Here is a tiny trained network, its code and every weight. The questions are about switching its units off for an input and a target symbol, where a switched-off unit gives its printed mean instead of its output.

import numpy as np


def w(rows, s, z=0):
    codes = np.array(rows[::2]) - 128.0
    scale = np.full(codes.shape[1], s)
    scale[-1] = z or s
    return codes * scale


def f(y):
    return y / 2 * (1 + np.tanh(0.7978845608 * (y + 0.044715 * y**3)))


def softmax(a):
    e = np.exp(a - a.max(-1, keepdims=True))
    return e / e.sum(-1, keepdims=True)


def log_softmax(a):
    a = a - a.max(-1, keepdims=True)
    return a - np.log(np.exp(a).sum(-1, keepdims=True))


def net(x, mask):
    ids = ['ΠΦΩαβγεζλμξστψ'.index(c) for c in x.split()]
    T = len(ids)
    res = E[ids] + P[:T]
    r = res
    for j in range(3):
        rows = slice(4 * j, 4 * j + 4)
        q, k, v = (r @ M[0][rows].T for M in (Q, K, V))
        z = softmax(np.where(np.tri(T) > 0, q @ k.T / 4**0.5, -1e9)) @ v
        o = O[0][rows]
        res = res + np.where(mask[j], z, o[:, -1]) @ o[:, :-1]
    y = f(res @ A[0][:, :-1].T + A[0][:, -1])
    res = res + np.where(mask[3:27], y, B[0][:, -1]) @ B[0][:, :-1]
    return log_softmax(res[-1] @ U[:, :-1].T + U[:, -1])


Q, K, V, O, A, B = {}, {}, {}, {}, {}, {}
E = w([
[135,140,113,156,167,131,100,111],'Π',
[81,154,108,135,91,102,79,118],'Φ',
[144,155,25,144,117,154,107,114],'Ω',
[84,66,120,126,125,180,121,67],'α',
[140,149,115,196,135,81,90,140],'β',
[175,66,132,126,88,141,165,120],'γ',
[209,166,130,126,154,104,111,160],'ε',
[153,144,188,62,181,131,121,121],'ζ',
[109,181,89,123,142,95,65,134],'λ',
[98,155,136,173,133,129,59,124],'μ',
[67,182,113,73,145,121,63,101],'ξ',
[132,118,114,32,107,133,139,123],'σ',
[141,215,142,164,249,155,22,116],'τ',
[122,89,116,146,158,174,124,93],'ψ',
],0.019)
P = w([
[119,143,175,162,137,121,254,154],'0',
[78,33,81,87,156,161,103,192],'1',
[150,113,127,125,142,51,131,66],'2',
[146,206,123,115,68,199,140,102],'3',
[136,71,146,124,144,119,58,245],'4',
[185,94,129,107,137,44,98,50],'5',
[133,224,113,113,68,201,126,99],'6',
],0.016)
Q[0] = w([
[159,143,71,94,160,117,111,85],'H1',
[146,118,121,113,97,57,86,6],'H1',
[107,158,135,114,124,221,90,142],'H1',
[90,191,147,111,111,188,164,124],'H1',
[180,54,109,125,187,59,176,121],'H2',
[111,113,167,140,156,107,96,159],'H2',
[193,148,92,153,75,170,102,127],'H2',
[113,174,98,135,142,141,134,113],'H2',
[107,159,164,111,127,141,116,104],'H3',
[191,149,84,117,138,177,100,54],'H3',
[176,104,141,110,160,58,148,97],'H3',
[149,143,173,133,95,176,156,141],'H3',
],0.017)
K[0] = w([
[235,110,116,71,98,163,156,176],'H1',
[244,107,218,31,83,106,130,142],'H1',
[67,144,118,247,129,115,188,173],'H1',
[22,153,134,123,209,125,180,111],'H1',
[242,83,130,105,84,101,43,64],'H2',
[103,93,118,170,143,124,32,180],'H2',
[114,126,60,130,172,109,194,108],'H2',
[108,146,110,144,145,103,147,114],'H2',
[53,127,216,136,168,128,175,116],'H3',
[184,161,102,117,218,154,183,144],'H3',
[218,111,183,20,207,173,66,106],'H3',
[29,78,152,128,98,142,196,165],'H3',
],0.013)
V[0] = w([
[109,144,154,73,84,95,148,173],'H1',
[49,98,129,136,66,127,106,68],'H1',
[152,86,113,200,8,94,136,160],'H1',
[123,92,141,106,100,169,165,140],'H1',
[51,143,152,114,94,108,107,66],'H2',
[153,85,144,85,165,65,156,173],'H2',
[132,148,163,163,152,59,102,108],'H2',
[109,87,168,114,164,122,125,135],'H2',
[128,174,101,120,100,71,151,204],'H3',
[143,168,175,160,156,146,97,138],'H3',
[153,100,141,223,128,154,121,118],'H3',
[96,127,114,147,153,136,96,190],'H3',
],0.014)
O[0] = w([
[255,66,90,156,94,124,48,131,52],'H1',
[96,129,178,78,3,9,74,139,22],'H1',
[55,91,49,225,33,94,147,55,149],'H1',
[141,36,70,115,49,165,184,153,78],'H1',
[215,94,171,89,116,145,62,85,48],'H2',
[61,39,47,177,191,101,108,98,128],'H2',
[145,38,181,115,134,249,137,64,209],'H2',
[77,63,92,68,93,151,66,107,88],'H2',
[113,83,41,153,200,130,155,42,252],'H3',
[167,102,151,206,83,238,97,138,175],'H3',
[66,49,223,187,49,148,145,152,210],'H3',
[133,122,166,95,121,207,42,69,208],'H3',
],0.0083,0.0026)
A[0] = w([
[76,129,135,143,51,206,174,210,86],'N1',
[36,91,102,141,148,126,125,46,32],'N2',
[61,68,68,114,98,32,121,130,111],'N3',
[169,1,121,68,125,93,31,177,45],'N4',
[97,204,185,135,118,89,138,239,137],'N5',
[142,134,160,186,61,81,162,29,121],'N6',
[146,212,104,143,98,76,138,87,64],'N7',
[111,117,122,49,90,72,86,140,64],'N8',
[184,114,144,147,88,30,126,9,139],'N9',
[95,181,153,156,59,173,141,244,9],'N10',
[147,52,85,185,129,184,80,176,133],'N11',
[128,64,198,167,182,70,213,175,165],'N12',
[134,87,162,57,139,194,244,202,152],'N13',
[148,204,107,145,117,122,58,149,114],'N14',
[143,222,183,129,135,122,205,96,76],'N15',
[215,220,92,170,112,85,112,166,133],'N16',
[199,135,178,97,139,95,128,50,50],'N17',
[169,139,158,101,131,149,125,39,105],'N18',
[62,150,213,163,132,117,117,114,161],'N19',
[153,138,47,103,102,204,108,184,157],'N20',
[97,158,154,11,105,104,217,72,48],'N21',
[163,141,210,190,62,211,126,161,111],'N22',
[143,86,106,59,215,136,66,137,85],'N23',
[94,27,153,116,98,140,82,197,147],'N24',
],0.0089,0.012)
B[0] = w([
[130,140,136,143,159,71,142,154,199],'N1',
[175,132,156,98,126,183,142,191,172],'N2',
[155,158,173,131,110,125,87,96,218],'N3',
[90,143,147,184,204,133,174,183,196],'N4',
[120,59,92,126,138,141,159,117,181],'N5',
[161,168,148,133,116,198,94,153,210],'N6',
[156,163,136,89,75,140,121,145,177],'N7',
[96,127,165,92,121,203,137,137,162],'N8',
[121,120,44,195,153,117,132,156,206],'N9',
[243,58,130,85,160,166,169,148,151],'N10',
[107,143,137,66,114,97,118,159,247],'N11',
[139,136,164,105,108,159,93,118,174],'N12',
[118,161,88,154,123,96,81,148,186],'N13',
[106,94,110,130,118,113,174,135,171],'N14',
[131,174,126,57,129,140,111,103,189],'N15',
[127,83,142,137,118,123,174,138,205],'N16',
[143,155,142,148,80,104,131,181,158],'N17',
[168,101,162,138,133,114,150,128,193],'N18',
[112,171,124,114,157,101,127,138,218],'N19',
[126,146,192,138,161,102,84,124,242],'N20',
[105,78,117,134,117,212,171,148,150],'N21',
[75,109,131,158,84,102,173,93,254],'N22',
[143,98,120,123,41,109,142,99,222],'N23',
[153,126,60,98,126,137,144,77,210],'N24',
],0.011)
U = w([
[76,93,99,10,106,145,26,159,253],'Π',
[151,90,45,146,76,178,97,123,128],'Φ',
[106,104,144,114,115,210,134,204,58],'Ω',
[122,168,139,117,54,117,90,254,11],'α',
[131,123,113,134,202,185,107,207,62],'β',
[129,172,205,86,179,115,126,158,67],'γ',
[128,204,69,77,117,147,192,143,117],'ε',
[143,129,72,94,81,5,128,69,76],'ζ',
[78,104,153,148,38,103,161,90,118],'λ',
[15,163,101,160,197,38,77,178,178],'μ',
[201,122,177,83,110,101,120,181,87],'ξ',
[125,83,121,58,49,149,150,187,58],'σ',
[86,49,82,154,144,83,190,210,164],'τ',
[172,70,105,112,190,171,148,24,181],'ψ',
],0.0052,0.0061)

Each question gives the input, a string of symbols that net reads in full, and the target symbol t.
The units are the heads (4 rows each of Q, K, V and O) and the neurons (one row each of A and B). Each row of codes is followed by its name. A weight is (code - 128) times the scale printed after its matrix; where a second scale follows, it is the last column's (O, A, B and U).
mask holds one flag per unit, heads first, then neurons. A switched-off unit (its flag False) gives its mean, the last column of its rows in O or B, instead of its output. The means were averaged over made-up inputs and are rounded, as every weight is.
A unit's drop is (log p(t) with every unit on - log p(t) with that unit switched off) / (log p(t) with every unit on - log p(t) with every unit switched off).
The circuit of an input: a set's keep is (log p(t) with only the set's units on - log p(t) with every unit switched off) / (log p(t) with every unit on - log p(t) with every unit switched off). Starting from the 12 units with the biggest drops (on a tie, the unit counted first), units are removed one at a time, each time the one whose removal leaves the highest keep (on an exact tie, the one counted first), for as long as the keep stays at least 0.8.
units of the circuit, in order: the units of the circuit, biggest drop first
most important unit: the unit with the biggest drop
top k neurons: the k neurons with the biggest drops, biggest first
heads that matter: for each layer, one digit per head in row order, 1 if its drop is at least 0.15 and else 0, layers parted by /
input τ ξ Ω, target λ: most important unit : H3
input λ μ ψ τ Ω ψ, target λ: heads that matter : 001
input Π σ ξ, target τ: units of the circuit, in order : N4, H1, N9, H2
input μ Ω ψ Φ Φ Ω Ω, target λ: units of the circuit, in order : N22, H3, H2
input μ ζ τ, target λ: heads that matter : 011
input Ω ε Ω τ, target ε: heads that matter : 010
input μ Ω μ α Ω, target μ: heads that matter : 111
input γ Π Ω Ω γ μ, target Φ: heads that matter : 100
input τ Φ Φ, target λ: units of the circuit, in order : H3, N22
input Ω λ μ Ω Ω, target τ: heads that matter : 010
input α Ω Ω Ω, target σ: units of the circuit, in order : H3, H1, N10
input Φ Ω Ω ζ μ, target Π: heads that matter : 011
input μ Π μ σ Ω Ω, target τ: units of the circuit, in order : H1, N9, N4
input Π ε Φ ξ Φ Ω, target ψ: heads that matter : 100
input Ω λ Ω Ω Ω ε, target ψ: heads that matter : 110
input α λ Φ Φ, target σ: top neuron : N10
input μ Ω μ λ ζ Ω, target ξ: heads that matter : 100
input Ω Ω Π λ Ω Π, target γ: units of the circuit, in order : H1, H3
input Ω β μ, target μ: heads that matter : 100
input Ω σ ε, target ψ: units of the circuit, in order : H1, H2
input ψ λ Ω μ, target τ: heads that matter : 001
input ζ ε λ Ω Ω Ω Φ, target Π: units of the circuit, in order : H2, N11, H1
input λ μ Ω, target ε: heads that matter : 110
input μ μ ξ ξ ψ Φ, target α: heads that matter : 100
input Ω ε Ω, target ψ: units of the circuit, in order : H1, H3
input α λ Ω μ μ Φ τ, target σ: most important unit : H3
input μ ε Ω μ Ω, target μ: units of the circuit, in order : H1, N23, N10
input μ Ω τ Ω λ μ, target λ: heads that matter : 001
input μ ψ Ω Ω Φ Ω Π, target λ: units of the circuit, in order : N22, H3
input Ω Ω μ Φ, target ε: most important unit : H2
